Below is a small trained network, with its code and all its weights. Each question gives an input and a target symbol and asks what happens when units are switched off, that is, made to give their printed mean instead of their output.

import numpy as np


def w(rows, s, z=0):
    codes = np.array(rows[::2]) - 128.0
    scale = np.full(codes.shape[1], s)
    scale[-1] = z or s
    return codes * scale


def norm(h):
    return h / np.sqrt((h * h).mean(-1, keepdims=True) + 1e-5)


def f(y):
    return y / 2 * (1 + np.tanh(0.7978845608 * (y + 0.044715 * y**3)))


def softmax(a):
    e = np.exp(a - a.max(-1, keepdims=True))
    return e / e.sum(-1, keepdims=True)


def log_softmax(a):
    a = a - a.max(-1, keepdims=True)
    return a - np.log(np.exp(a).sum(-1, keepdims=True))


def net(x, mask):
    ids = ['ΓΔΞΣΦΩβεηθμτψ'.index(c) for c in x.split()]
    T = len(ids)
    res = E[ids] + P[:T]
    r = norm(res)
    for j in range(3):
        rows = slice(2 * j, 2 * j + 2)
        q, k, v = (r @ M[0][rows].T for M in (Q, K, V))
        z = softmax(np.where(np.tri(T) > 0, q @ k.T / 2**0.5, -1e9)) @ v
        o = O[0][rows]
        res = res + np.where(mask[j], z, o[:, -1]) @ o[:, :-1]
    y = f(norm(res) @ A[0][:, :-1].T + A[0][:, -1])
    res = res + np.where(mask[3:7], y, B[0][:, -1]) @ B[0][:, :-1]
    return log_softmax(norm(res)[-1] @ U[:, :-1].T + U[:, -1])


Q, K, V, O, A, B = {}, {}, {}, {}, {}, {}
E = w([
[206,207,146,109,146],'Γ',
[85,201,1,170,144],'Δ',
[162,169,124,202,74],'Ξ',
[134,90,31,135,165],'Σ',
[109,100,92,86,128],'Φ',
[127,119,89,122,127],'Ω',
[149,163,120,88,131],'β',
[124,100,147,55,122],'ε',
[40,203,159,101,186],'η',
[147,163,81,108,183],'θ',
[185,78,158,126,100],'μ',
[95,152,150,112,73],'τ',
[104,149,140,135,83],'ψ',
],0.024)
P = w([
[143,39,141,162,254],'0',
[161,160,69,89,109],'1',
[154,150,91,104,79],'2',
[157,148,95,99,81],'3',
[176,152,105,77,118],'4',
[158,152,122,92,82],'5',
[159,156,155,86,79],'6',
[160,148,134,77,104],'7',
[156,140,118,78,103],'8',
],0.0086)
Q[0] = w([
[130,101,137,105,73],'H0',
[166,116,148,247,175],'H0',
[54,132,143,68,62],'H1',
[99,124,163,230,214],'H1',
[95,159,170,157,76],'H2',
[133,240,99,159,218],'H2',
],0.011)
K[0] = w([
[172,62,152,154,178],'H0',
[192,215,67,106,1],'H0',
[78,79,155,114,244],'H1',
[121,204,80,3,38],'H1',
[114,172,224,134,37],'H2',
[133,233,108,86,148],'H2',
],0.0099)
V[0] = w([
[229,89,97,131,208],'H0',
[111,214,126,78,196],'H0',
[250,92,223,91,93],'H1',
[51,78,153,16,123],'H1',
[136,115,244,155,114],'H2',
[103,139,81,76,108],'H2',
],0.011)
O[0] = w([
[196,174,104,79,166,226],'H0',
[85,168,215,150,238,149],'H0',
[224,75,193,166,136,57],'H1',
[99,2,133,60,203,194],'H1',
[141,108,152,81,105,2],'H2',
[113,89,198,111,139,220],'H2',
],0.012,0.0064)
A[0] = w([
[135,94,195,201,119,4],'N0',
[239,195,177,223,66,179],'N1',
[115,115,30,97,186,99],'N2',
[254,45,30,65,96,249],'N3',
],0.0079,0.0033)
B[0] = w([
[116,151,66,106,127,112],'N0',
[64,130,156,219,152,182],'N1',
[151,121,96,112,63,209],'N2',
[254,143,158,175,107,253],'N3',
],0.0093,0.0065)
U = w([
[162,162,184,166,144,88],'Γ',
[38,195,76,136,128,112],'Δ',
[115,164,132,217,83,201],'Ξ',
[138,156,77,108,130,220],'Σ',
[159,81,116,18,149,123],'Φ',
[160,162,113,83,107,2],'Ω',
[151,146,182,98,186,102],'β',
[158,79,148,134,162,141],'ε',
[23,124,167,110,208,69],'η',
[97,182,126,97,165,147],'θ',
[237,103,165,156,99,158],'μ',
[63,28,179,132,130,203],'τ',
[136,95,101,110,10,95],'ψ',
],0.012,0.0027)

Each question gives the input, a string of symbols that net reads in full, and the target symbol t.
The units are the heads (2 rows each of Q, K, V and O) and the neurons (one row each of A and B). Each row of codes is followed by its name. A weight is (code - 128) times the scale printed after its matrix; where a second scale follows, it is the last column's (O, A, B and U).
mask holds one flag per unit, heads first, then neurons. A switched-off unit (its flag False) gives its mean, the last column of its rows in O or B, instead of its output. The means were averaged over made-up inputs and are rounded, as every weight is.
A unit's drop is (log p(t) with every unit on - log p(t) with that unit switched off) / (log p(t) with every unit on - log p(t) with every unit switched off).
The circuit of an input: a set's keep is (log p(t) with only the set's units on - log p(t) with every unit switched off) / (log p(t) with every unit on - log p(t) with every unit switched off). Starting from all 7 units, units are removed one at a time, each time the one whose removal leaves the highest keep (on an exact tie, the one counted first), for as long as the keep stays at least 0.8.
circuit, biggest first: the units of the circuit, biggest drop first
which heads matter: for each layer, one digit per head in row order, 1 if its drop is at least 0.15 and else 0, layers parted by /
drop when u is switched off: that unit's drop, to one decimal
input ψ τ μ η τ τ β Ω, target ψ: which heads matter -> 100
input Ξ τ ψ τ, target Ξ: which heads matter -> 010
input ψ η Δ Σ Φ Σ β, target ψ: which heads matter -> 100
input Φ μ Σ, target μ: circuit, biggest first -> H1
input Φ Σ Φ β Φ ε ψ, target Φ: which heads matter -> 010
input β Φ ψ Σ β β ψ Γ τ, target β: which heads matter -> 110
input Ξ ε τ ψ Φ β Σ μ ψ, target Ξ: which heads matter -> 010
input Φ Φ Φ τ, target Φ: which heads matter -> 110
input Σ ψ θ ψ η θ, target η: which heads matter -> 100
input τ Σ μ ψ τ ε, target τ: which heads matter -> 100
input β Δ Φ Φ, target β: which heads matter -> 110
input μ τ τ, target μ: which heads matter -> 010
input Φ Φ β ψ Δ Σ, target Δ: circuit, biggest first -> H1, H0
input Δ Γ Φ Φ ε, target Δ: circuit, biggest first -> H1
input η Φ Φ Φ, target η: drop when H0 is switched off -> 0.4
input τ ψ Δ ψ η Φ β, target τ: drop when H0 is switched off -> 0.5
input τ ψ Σ Φ η ψ Φ Φ ψ, target τ: drop when N1 is switched off -> 0.0
